How the units are linked:
j20 gu j956
j20 fu j128
j20 du j256
j20 pe j656
j489 vi j22
j489 gu j425
j489 du j708
j489 li j69
j606 vi j905
j606 gu j590
j606 fu j539
j606 du j466
j606 pe j22
j736 vi j738
j736 gu j563
j736 du j136
j736 li j946
j984 vi j897
j984 gu j285
j984 du j736
j984 li j698
j439 gu j277
j439 fu j527
j439 du j603
j439 pe j902
j537 vi j77
j537 gu j466
j537 fu j394
j537 du j774
j537 pe j723
j511 vi j128
j511 gu j657
j511 fu j570
j511 du j656
j511 pe j440
j511 li j782
j558 vi j615
j558 gu j236
j558 du j40
j558 li j559
j616 vi j420
j616 gu j368
j616 fu j559
j616 du j247
j616 pe j897
j431 vi j478
j431 gu j316
j431 fu j407
j431 du j739
j431 pe j114
j277 gu j20
j277 fu j45
j277 du j905
j277 pe j539
j620 vi j868
j620 gu j738
j620 fu j125
j620 du j648
j620 li j172
j32 vi j782
j32 gu j527
j32 fu j928
j32 du j299
j32 pe j330
j919 vi j559
j919 gu j596
j919 fu j708
j919 du j897
j919 li j95
j692 gu j525
j692 fu j282
j692 du j782
j692 pe j928
j316 vi j44
j316 gu j299
j316 fu j438
j316 du j786
j316 pe j564
j288 vi j564
j288 gu j449
j288 du j558
j288 li j999
j136 vi j297
j136 gu j440
j136 du j489
j136 li j438
j617 vi j401
j617 gu j358
j617 fu j783
j617 du j232
j617 li j973
j928 vi j32
j928 gu j868
j928 fu j232
j928 du j742
j928 pe j486
j928 li j20
j299 vi j600
j299 gu j418
j299 fu j742
j299 du j781
j299 pe j353
j777 vi j45
j777 gu j511
j777 fu j738
j777 du j539
j777 pe j136
j777 li j696
j814 gu j576
j814 fu j739
j814 du j105
j814 pe j618
j956 gu j696
j956 fu j172
j956 du j478
j956 pe j407
j285 vi j220
j285 gu j607
j285 du j563
j285 li j401
j368 vi j721
j368 gu j910
j368 fu j925
j368 du j973
j368 pe j220
j946 vi j587
j946 gu j928
j946 fu j819
j946 du j438
j946 pe j119
j946 li j277
j559 vi j616
j559 gu j925
j559 fu j919
j559 du j366
j559 pe j984
j559 li j666
j999 vi j466
j999 gu j170
j999 fu j22
j999 du j559
j999 pe j708
j999 li j576
j739 vi j814
j739 gu j786
j739 fu j165
j739 du j910
j739 pe j474
j603 gu j905
j603 fu j418
j603 du j77
j603 pe j394
j735 vi j438
j735 gu j330
j735 fu j119
j735 du j564
j735 li j606
j527 vi j439
j527 gu j45
j527 fu j868
j527 du j418
j527 pe j648
j220 vi j765
j220 gu j554
j220 fu j285
j220 du j570
j220 li j282
j722 vi j819
j722 gu j391
j722 du j119
j722 li j777
j287 gu j404
j287 fu j126
j287 du j692
j287 pe j401
j245 vi j358
j245 gu j984
j245 du j125
j245 li j791
j708 vi j919
j708 gu j585
j708 du j984
j708 li j96
j420 gu j721
j420 fu j616
j420 du j481
j420 pe j366
j868 vi j527
j868 gu j777
j868 fu j620
j868 du j902
j868 pe j292
j868 li j956
j128 vi j20
j128 gu j172
j128 fu j511
j128 du j590
j128 pe j700
j656 vi j590
j656 gu j407
j656 fu j700
j656 du j170
j656 pe j425
j656 li j600
j525 gu j481
j525 fu j377
j525 du j439
j525 pe j868
j165 vi j739
j165 gu j69
j165 fu j114
j165 du j618
j165 pe j720
j165 li j77
j576 gu j187
j576 fu j786
j576 du j666
j576 pe j96
j418 vi j603
j418 gu j606
j418 fu j902
j418 du j537
j418 pe j400
j720 vi j474
j720 gu j558
j720 du j607
j720 li j921
j661 vi j400
j661 gu j489
j661 du j306
j661 li j165
j114 vi j165
j114 gu j564
j114 fu j424
j114 du j474
j114 li j537
j811 vi j407
j811 gu j735
j811 fu j896
j811 du j114
j811 li j418
j600 gu j603
j600 fu j299
j600 du j187
j600 pe j72
j618 vi j910
j618 gu j96
j618 fu j474
j618 du j791
j618 pe j607
j618 li j404
j921 vi j774
j921 gu j559
j921 fu j723
j921 du j211
j921 pe j245
j921 li j105
j80 gu j86
j80 fu j466
j80 du j420
j80 pe j559
j474 vi j618
j474 gu j615
j474 fu j720
j474 du j554
j474 li j774
j236 vi j769
j236 gu j306
j236 du j783
j236 li j925
j77 gu j80
j77 fu j537
j77 du j404
j77 pe j921
j377 vi j525
j377 gu j247
j377 fu j211
j377 du j527
j377 pe j620
j897 vi j366
j897 gu j220
j897 fu j984
j897 du j738
j897 li j202
j850 vi j170
j850 gu j114
j850 fu j425
j850 du j596
j850 li j781
j910 vi j105
j910 gu j95
j910 fu j618
j910 du j970
j910 pe j554
j449 vi j353
j449 gu j661
j449 du j236
j449 li j170
j407 vi j431
j407 gu j438
j407 fu j811
j407 du j165
j407 pe j424
j407 li j603
j783 vi j617
j783 gu j245
j783 du j391
j783 li j765
j366 vi j247
j366 gu j765
j366 fu j897
j366 du j777
j366 pe j736
j366 li j331
j596 vi j925
j596 gu j474
j596 fu j585
j596 du j220
j596 li j126
j696 gu j782
j696 fu j587
j696 du j44
j696 pe j438
j819 vi j946
j819 gu j232
j819 fu j722
j819 du j735
j819 li j45
j44 gu j600
j44 fu j316
j44 du j576
j44 pe j69
j478 gu j44
j478 fu j431
j478 du j814
j478 pe j165
j292 vi j648
j292 gu j136
j292 du j661
j292 li j407
j905 gu j256
j905 fu j606
j905 du j80
j905 pe j999
j330 vi j742
j330 gu j648
j330 fu j486
j330 du j353
j330 li j590
j172 vi j956
j172 gu j587
j172 fu j657
j172 du j431
j172 pe j811
j554 vi j791
j554 gu j841
j554 fu j607
j554 du j581
j554 li j377
j563 vi j570
j563 gu j528
j563 du j440
j563 li j928
j170 vi j289
j170 gu j165
j170 fu j850
j170 du j925
j170 pe j585
j170 li j187
j698 vi j202
j698 gu j401
j698 fu j841
j698 du j946
j698 pe j722
j698 li j481
j486 vi j330
j486 gu j292
j486 du j449
j486 li j656
j570 vi j511
j570 gu j581
j570 fu j563
j570 du j700
j570 li j32
j742 vi j299
j742 gu j902
j742 fu j330
j742 du j72
j742 pe j449
j742 li j256
j202 vi j331
j202 gu j282
j202 fu j698
j202 du j587
j202 pe j819
j841 vi j698
j841 gu j617
j841 fu j40
j841 du j819
j841 li j247
j95 vi j666
j95 gu j126
j95 fu j96
j95 du j202
j95 pe j841
j738 vi j777
j738 gu j570
j738 fu j736
j738 du j297
j738 li j587
j587 vi j696
j587 gu j32
j587 fu j946
j587 du j316
j587 pe j735
j425 vi j850
j425 gu j424
j425 du j585
j425 li j72
j769 vi j804
j769 gu j723
j769 fu j236
j769 du j617
j769 li j368
j404 gu j420
j404 fu j774
j404 du j525
j404 pe j211
j781 vi j187
j781 gu j537
j781 fu j72
j781 du j126
j781 pe j769
j438 vi j316
j438 gu j742
j438 fu j735
j438 du j69
j438 pe j288
j438 li j905
j353 vi j72
j353 gu j400
j353 fu j449
j353 du j769
j353 li j289
j96 vi j95
j96 gu j804
j96 fu j615
j96 du j698
j96 pe j40
j96 li j420
j289 vi j86
j289 gu j739
j289 fu j170
j289 du j368
j289 pe j596
j648 vi j902
j648 gu j297
j648 fu j292
j648 du j400
j648 li j431
j69 vi j786
j69 gu j72
j69 fu j564
j69 du j96
j69 pe j558
j69 li j80
j40 vi j841
j40 gu j783
j40 du j722
j40 li j366
j440 vi j700
j440 gu j896
j440 du j425
j440 li j742
j126 vi j287
j126 gu j774
j126 fu j804
j126 du j282
j126 pe j617
j607 vi j554
j607 gu j40
j607 du j528
j607 li j211
j263 gu j810
j263 fu j973
j263 du j20
j263 pe j511
j119 vi j735
j119 gu j486
j119 du j288
j119 li j539
j723 vi j921
j723 gu j919
j723 fu j306
j723 du j358
j723 li j910
j282 vi j692
j282 gu j377
j282 fu j401
j282 du j32
j282 pe j232
j615 vi j96
j615 gu j769
j615 fu j558
j615 du j841
j615 li j616
j786 vi j576
j786 gu j781
j786 fu j69
j786 du j95
j786 pe j615
j765 vi j973
j765 gu j791
j765 fu j220
j765 du j511
j765 pe j563
j765 li j692
j539 vi j606
j539 gu j656
j539 fu j297
j539 du j999
j539 pe j489
j539 li j44
j105 gu j666
j105 fu j910
j105 du j810
j105 pe j791
j424 vi j114
j424 gu j288
j424 du j720
j424 li j394
j232 vi j928
j232 gu j620
j232 fu j391
j232 du j330
j232 li j128
j297 vi j539
j297 gu j700
j297 fu j136
j297 du j22
j297 li j316
j358 vi j211
j358 gu j897
j358 fu j245
j358 du j620
j358 li j970
j804 vi j126
j804 gu j921
j804 fu j769
j804 du j401
j804 pe j783
j804 li j721
j125 vi j620
j125 gu j736
j125 du j292
j125 li j657
j466 vi j80
j466 gu j289
j466 fu j999
j466 du j616
j466 pe j919
j72 vi j781
j72 gu j394
j72 fu j353
j72 du j804
j72 pe j236
j72 li j86
j86 gu j814
j86 fu j289
j86 du j721
j86 pe j925
j581 vi j657
j581 gu j819
j581 fu j528
j581 du j811
j581 li j527
j401 vi j282
j401 gu j211
j401 fu j617
j401 du j928
j401 pe j391
j401 li j263
j400 vi j394
j400 gu j22
j400 fu j661
j400 du j723
j400 li j739
j970 vi j810
j970 gu j202
j970 fu j791
j970 du j172
j970 pe j581
j306 vi j723
j306 gu j708
j306 du j245
j306 li j618
j211 vi j377
j211 gu j366
j211 fu j358
j211 du j868
j211 pe j125
j211 li j810
j721 gu j105
j721 fu j368
j721 du j263
j721 pe j765
j22 vi j999
j22 gu j850
j22 fu j489
j22 du j919
j22 li j786
j528 vi j581
j528 gu j722
j528 du j896
j528 li j868
j247 vi j481
j247 gu j973
j247 fu j366
j247 du j45
j247 pe j738
j810 gu j331
j810 fu j970
j810 du j956
j810 pe j657
j782 gu j439
j782 fu j32
j782 du j600
j782 pe j742
j394 vi j537
j394 gu j999
j394 fu j400
j394 du j921
j394 pe j306
j394 li j814
j331 gu j692
j331 fu j202
j331 du j696
j331 pe j946
j791 vi j970
j791 gu j698
j791 fu j554
j791 du j657
j791 pe j528
j791 li j525
j391 vi j232
j391 gu j125
j391 du j486
j391 li j511
j564 vi j69
j564 gu j353
j564 fu j288
j564 du j615
j564 li j466
j481 gu j263
j481 fu j247
j481 du j277
j481 pe j777
j925 vi j368
j925 gu j618
j925 fu j596
j925 du j765
j925 pe j285
j925 li j287
j896 vi j811
j896 gu j119
j896 du j424
j896 li j902
j187 gu j77
j187 fu j781
j187 du j287
j187 pe j804
j585 vi j596
j585 gu j720
j585 du j285
j585 li j804
j774 vi j404
j774 gu j616
j774 fu j921
j774 du j377
j774 pe j358
j657 vi j172
j657 gu j946
j657 fu j581
j657 du j407
j657 pe j896
j657 li j439
j45 vi j277
j45 gu j128
j45 fu j777
j45 du j606
j45 pe j297
j700 vi j656
j700 gu j811
j700 fu j440
j700 du j850
j700 li j299
j590 vi j256
j590 gu j431
j590 fu j656
j590 du j289
j590 pe j850
j666 gu j287
j666 fu j95
j666 du j331
j666 pe j698
j256 gu j478
j256 fu j590
j256 du j86
j256 pe j170
j902 vi j418
j902 gu j539
j902 fu j648
j902 du j394
j902 pe j661
j902 li j478
j973 vi j263
j973 gu j970
j973 fu j765
j973 du j128
j973 pe j570

In the rows, 25 means zero.

The rows follow the links: the fewer symbols apart two units are, the more alike their rows tend to be.

Unit, then a row for it; each showing differs a little:
j220 [ 34  32  44  26  23  26  27  33  22  19  22  23  27  20  34  28  18  23  31  29  28  25  25  16  22  30  31  15  33  21  23  33   9  19  12  20  25   7  28  40  31  36  37]
j777 [ 33  21  32  17  27  27  33  26  27  31  28  18  38  22  22  16  28  28  28  37  20  22  13  13  21  42  26  14  22  33  14  21  30  31  17  22  39  12  30  40  25  39  29]
j86 [ 24  21  23  30  24  30  27  21  23  15  18  45  30  31  14  40  34  32  21  28  13  26  26  40  34  30  31  26  14  21  29  27  30  22  31  41  27  30  28  38  37  24   9]
j366 [ 42  26  31  19  23  32  39  31  11  26  21  21  33  23  29  19  23  33  24  28  26  23  19  12  24  32  36  15  27  28  24  31  28  22  14  21  32  11  31  43  21  37  33]
j791 [ 26  39  40  28   9  23  32  30  22  26  25  27  22  28  40  33  22  28  35  18  23  31  27  21  25  21  24  24  39  16  27  31   4  19  17  23  34  19  25  36  35  30  26]
j368 [ 34  29  31  31  22  32  31  25  12  14  13  41  25  30  27  38  27  33  21  23  20  28  31  33  34  23  38  24  22  18  35  35  22  15  22  38  27  22  28  46  33  27  21]
j618 [ 25  37  34  37  19  25  23  29  18  15  16  35  16  30  33  42  22  23  27  18  29  30  39  36  31  17  29  29  29  13  36  36   9  13  24  31  17  28  25  33  35  21  24]
j738 [ 32  21  35  17  30  25  26  27  30  30  29  15  33  18  24  15  22  20  28  38  26  19  13  14  18  41  28  13  24  32  15  21  28  30  15  18  29   8  30  31  26  37  34]
j316 [  9  25  18  26  20  18  22  17  38  32  32  29  25  31  21  26  34  27  31  23  16  28  23  36  30  22  11  36  27  22  22  14  24  34  35  31  31  40  19  11  34  22  10]
j606 [ 27   9  20  22  31  28  25  16  33  25  25  32  39  24  11  22  35  26  23  39  15  22  14  27  27  41  26  20  11  31  17  18  39  33  28  32  33  21  28  32  30  30  14]
j525 [ 36  27  12  18  16  33  44  26  11  31  26  29  33  34  26  21  28  44  23  20  18  27  17  16  28  21  32  26  27  30  31  24  37  27  27  29  41  29  29  37  16  31  21]
j984 [ 37  26  38  24  32  29  25  32  20  23  23  13  27  16  30  19  17  19  26  31  35  21  25  12  18  30  34  14  27  29  20  32  22  19  13  16  20   8  30  34  19  32  43]
j245 [ 36  27  27  20  32  28  27  32  18  27  28  10  24  19  32  14  16  22  24  26  40  22  23   8  17  24  30  19  29  32  25  29  26  22  16  11  21  14  29  24  12  29  44]
j125 [ 30  23  27  19  33  24  22  30  30  33  34   7  29  17  26  11  20  17  26  34  34  19  19   9  16  32  23  19  27  35  17  23  30  28  20  10  24  18  27  18  16  27  41]
j306 [ 36  21  24  26  40  30  21  33  18  21  25  14  18  20  27  18  15  18  20  26  43  21  35  18  19  21  34  24  23  31  28  34  33  17  23  18   6  21  29  23  12  22  41]
j299 [ 15  19   6  21  26  21  27  19  32  34  34  25  29  30  19  18  33  28  24  22  18  25  20  29  28  24  16  35  23  31  24  13  40  36  38  27  30  41  20  11  22  21  14]
j236 [ 28  27  22  28  34  26  18  29  19  22  26  14  14  21  29  22  12  18  23  18  44  24  38  23  21  14  28  29  28  28  30  31  26  16  27  16   6  29  26  12  14  17  41]
j607 [ 26  36  44  29  21  20  20  31  27  25  24  18  18  19  39  28  16  17  32  22  33  26  30  21  20  23  25  21  38  19  24  33   4  20  15  16  21  16  23  26  31  27  41]
j489 [ 28  14  31  30  44  27  12  27  30  14  21  23  21  16  19  27  20  11  19  36  37  19  32  29  20  32  32  17  13  29  22  30  30  21  23  21   6  18  29  23  23  19  33]
j511 [ 27  27  41  21  20  22  26  25  34  28  26  24  37  22  27  25  29  26  33  35  18  25  15  19  23  41  25  14  28  23  15  22  14  31  14  25  39  10  25  37  38  39  25]
j400 [ 28  15  14  28  44  28  16  26  27  18  25  19  21  19  17  21  20  16  16  31  37  21  33  26  22  27  29  26  12  33  27  28  42  24  32  24   6  28  26  16  12  17  30]
j617 [ 30  32  21  20  21  24  33  34  17  32  31   8  21  26  36  14  15  28  29  15  37  25  27   9  20  13  25  28  36  28  29  26  24  23  24  12  26  24  24  18  12  26  40]
j297 [ 26  12  31  24  39  25  14  22  38  22  27  20  31  14  15  20  28  11  23  43  29  19  19  25  19  41  24  16  14  33  13  23  31  31  20  23  18  12  29  24  26  27  30]
j696 [ 16  32  21  20   9  21  37  22  26  37  32  28  30  35  28  25  33  38  31  18  13  29  17  25  31  23  16  32  35  23  27  16  23  32  31  28  45  35  20  25  31  30  15]
j735 [  9  25  28  30  29  14  11  21  44  31  33  17  21  22  25  24  24  11  33  27  29  25  27  33  23  24  10  30  29  25  17  17  19  30  28  21  21  34  17   3  29  18  25]
j559 [ 42  22  25  28  33  34  29  30  10  14  16  33  25  24  23  27  23  28  15  28  32  23  31  24  25  27  41  20  17  26  33  38  33  16  21  30  17  18  34  41  18  26  29]
j657 [ 16  36  41  25  12  18  24  25  37  31  30  24  29  25  32  29  28  25  38  27  16  27  18  24  25  30  16  21  35  21  17  21   6  28  19  21  39  20  20  27  39  33  24]
j810 [ 27  37  29  24   7  27  40  26  17  27  24  35  28  34  33  32  31  40  30  15  13  31  22  26  32  21  26  27  35  17  32  27  14  22  24  34  42  27  25  38  35  32  17]
j285 [ 33  31  46  29  27  26  20  33  24  20  23  19  24  18  34  26  18  16  31  30  32  24  28  18  21  31  29  15  31  22  22  35  10  20  12  17  22   7  26  35  27  32  41]
j698 [ 25  41  28  24  10  22  35  31  19  34  30  20  18  32  41  26  19  33  34   9  27  31  27  18  26  12  22  33  45  19  31  27  12  21  25  20  34  30  22  24  24  27  29]
j22 [ 31  13  26  30  44  28  12  25  27  14  18  27  24  16  15  28  24  13  17  37  34  20  33  31  21  32  32  18  10  29  24  31  35  23  23  26   9  18  29  26  22  22  29]
j921 [ 41  22  10  23  35  35  31  30   6  19  21  24  22  28  24  21  20  33  12  18  37  23  29  19  25  18  38  26  21  32  36  32  42  19  28  27  16  29  31  29   7  23  32]
j587 [ 16  34  24  22   9  19  35  22  30  37  33  24  27  30  31  21  30  34  35  17  12  29  16  22  29  21  14  32  38  24  23  15  19  32  29  24  44  33  20  20  30  29  18]
j782 [ 22  27  13  17  14  25  41  22  23  39  34  23  33  32  26  17  33  41  26  21  13  26  14  22  29  21  20  32  31  26  26  16  34  34  32  26  44  36  23  25  21  29  18]
j439 [ 28  23  14  15  18  27  41  22  22  35  30  24  35  32  21  14  34  40  23  22  13  24  15  15  28  26  24  27  25  31  21  16  39  33  29  29  45  28  27  31  23  32  17]

Each walk starts at a row. The symbols on each line, taken left to right, move it on to the next unit.
Answer with the unit's row; about right is enough.
---
[ 16  25  30  34  32  18  10  26  34  21  26  21  14  19  28  30  18   9  28  24  38  28  38  35  22  19  19  28  27  24  25  28  19  21  28  21   6  33  23   7  24  13  32]
gu li fu gu	[ 15  25  35  38  33  20   8  23  35  17  21  31  15  20  26  36  24  10  28  28  31  28  36  41  24  24  21  25  22  18  24  31  14  20  24  27   9  27  24  19  35  17  27]
li pe vi vi du du	[ 31  22  15  13  20  27  40  22  22  37  32  18  38  28  22  13  31  36  23  26  18  23  10  12  26  29  25  24  26  34  21  17  39  33  29  24  42  27  28  29  18  35  22]
---
[ 29  23  37  20  34  26  22  27  32  29  28  12  30  14  26  16  21  15  28  38  32  21  19  13  17  37  26  14  25  32  15  25  24  29  14  13  23   8  28  26  25  34  38]
li fu vi pe	[ 13  26  31  31  32  16  11  24  41  30  32  16  19  19  27  24  21   8  32  27  32  25  29  29  20  25  14  27  29  26  17  19  16  29  26  16  14  29  19   6  28  20  31]
du gu li du du	[ 35  35  41  25  16  28  34  31  17  21  21  28  28  26  33  29  24  31  30  27  23  27  24  19  24  30  34  16  31  21  25  34  12  19  13  26  34  10  30  45  33  37  30]
---
[ 42  27  37  21  28  32  31  33  17  22  23  17  28  20  32  19  20  25  25  29  33  21  21  11  19  32  36  14  26  29  24  34  24  20  11  18  24   8  33  40  20  34  40]
li du pe vi vi du	[ 12  26  14  32  22  24  21  21  30  22  23  36  17  31  22  35  30  30  23  17  21  29  34  42  32  15  22  38  23  20  32  24  26  25  37  35  22  44  23  15  28  15  12]
vi pe pe gu vi du	[ 20  28  22  18  24  21  27  26  33  40  37   6  28  22  30  10  22  22  31  24  32  23  19  14  18  24  15  28  35  35  19  16  27  33  25  11  30  26  22  11  16  28  35]
---
[ 33  29  28  29  19  32  36  24  14  17  16  43  26  33  24  37  29  39  20  20  16  28  28  32  36  24  35  26  20  18  35  33  25  19  26  38  29  25  27  44  33  27  14]
fu vi fu du vi fu gu	[ 24  40  36  25   8  24  36  28  19  28  22  32  25  34  37  32  28  37  32  17  16  30  24  25  30  20  25  26  36  15  31  31   9  21  20  31  40  25  24  39  36  30  23]
du pe li	[ 25  14  10  19  31  27  29  20  31  32  30  25  35  25  12  15  34  29  21  30  17  23  15  24  27  30  23  28  14  36  20  15  47  36  35  29  31  30  25  20  19  25  16]
---
[ 16  32  36  26  22  17  17  28  39  34  35   9  20  21  33  18  18  15  37  26  32  25  24  20  16  23  14  24  39  25  18  22  10  29  19  12  24  22  20  13  26  26  36]
vi vi gu fu fu du gu	[ 24  15  22  24  42  25  14  25  36  29  30  12  27  16  20  14  20  11  23  35  37  20  25  23  16  31  22  21  19  35  15  21  34  30  24  17  15  21  26  12  18  23  35]
gu du du	[ 37  22  30  30  40  30  18  29  18  16  16  22  21  18  25  26  17  15  19  30  40  22  33  20  18  27  36  16  20  26  27  38  28  16  18  20   9  13  29  33  19  23  40]
---
[ 30  20  17  12  25  25  35  26  24  36  34  15  35  24  23   9  28  32  25  28  23  20  10  12  21  32  24  22  27  38  19  18  38  35  24  19  37  20  27  26  16  33  29]
du fu gu li pe li	[ 32  15  19  27  36  33  24  20  22  15  17  37  29  25  10  29  33  30  15  31  22  23  26  34  30  33  36  23   7  27  29  28  42  27  29  38  21  26  32  35  27  23  15]
pe fu du du du	[ 25  16  32  26  41  22  12  24  37  24  26  17  30  13  18  21  23   9  23  40  33  20  25  24  18  39  25  15  16  32  14  24  27  28  19  19  15  11  26  20  24  27  33]
---
[ 41  24  18  17  23  33  41  32   9  30  29  15  28  26  30  14  21  35  23  19  31  23  20   7  22  22  34  23  30  32  28  27  36  24  22  18  31  21  30  32  12  34  34]
fu du fu du li fu	[ 12  24  39  31  28  15   9  21  44  25  28  26  23  21  25  28  26   8  32  35  25  25  28  36  21  32  15  22  27  21  16  21  11  29  22  23  20  23  20  14  38  24  24]
gu vi du vi gu gu fu	[ 28  12   9  26  43  31  20  22  22  20  25  27  25  24  12  23  26  22  14  26  30  22  29  28  26  23  31  29  11  33  31  25  46  25  34  28  13  33  29  19  12  16  22]
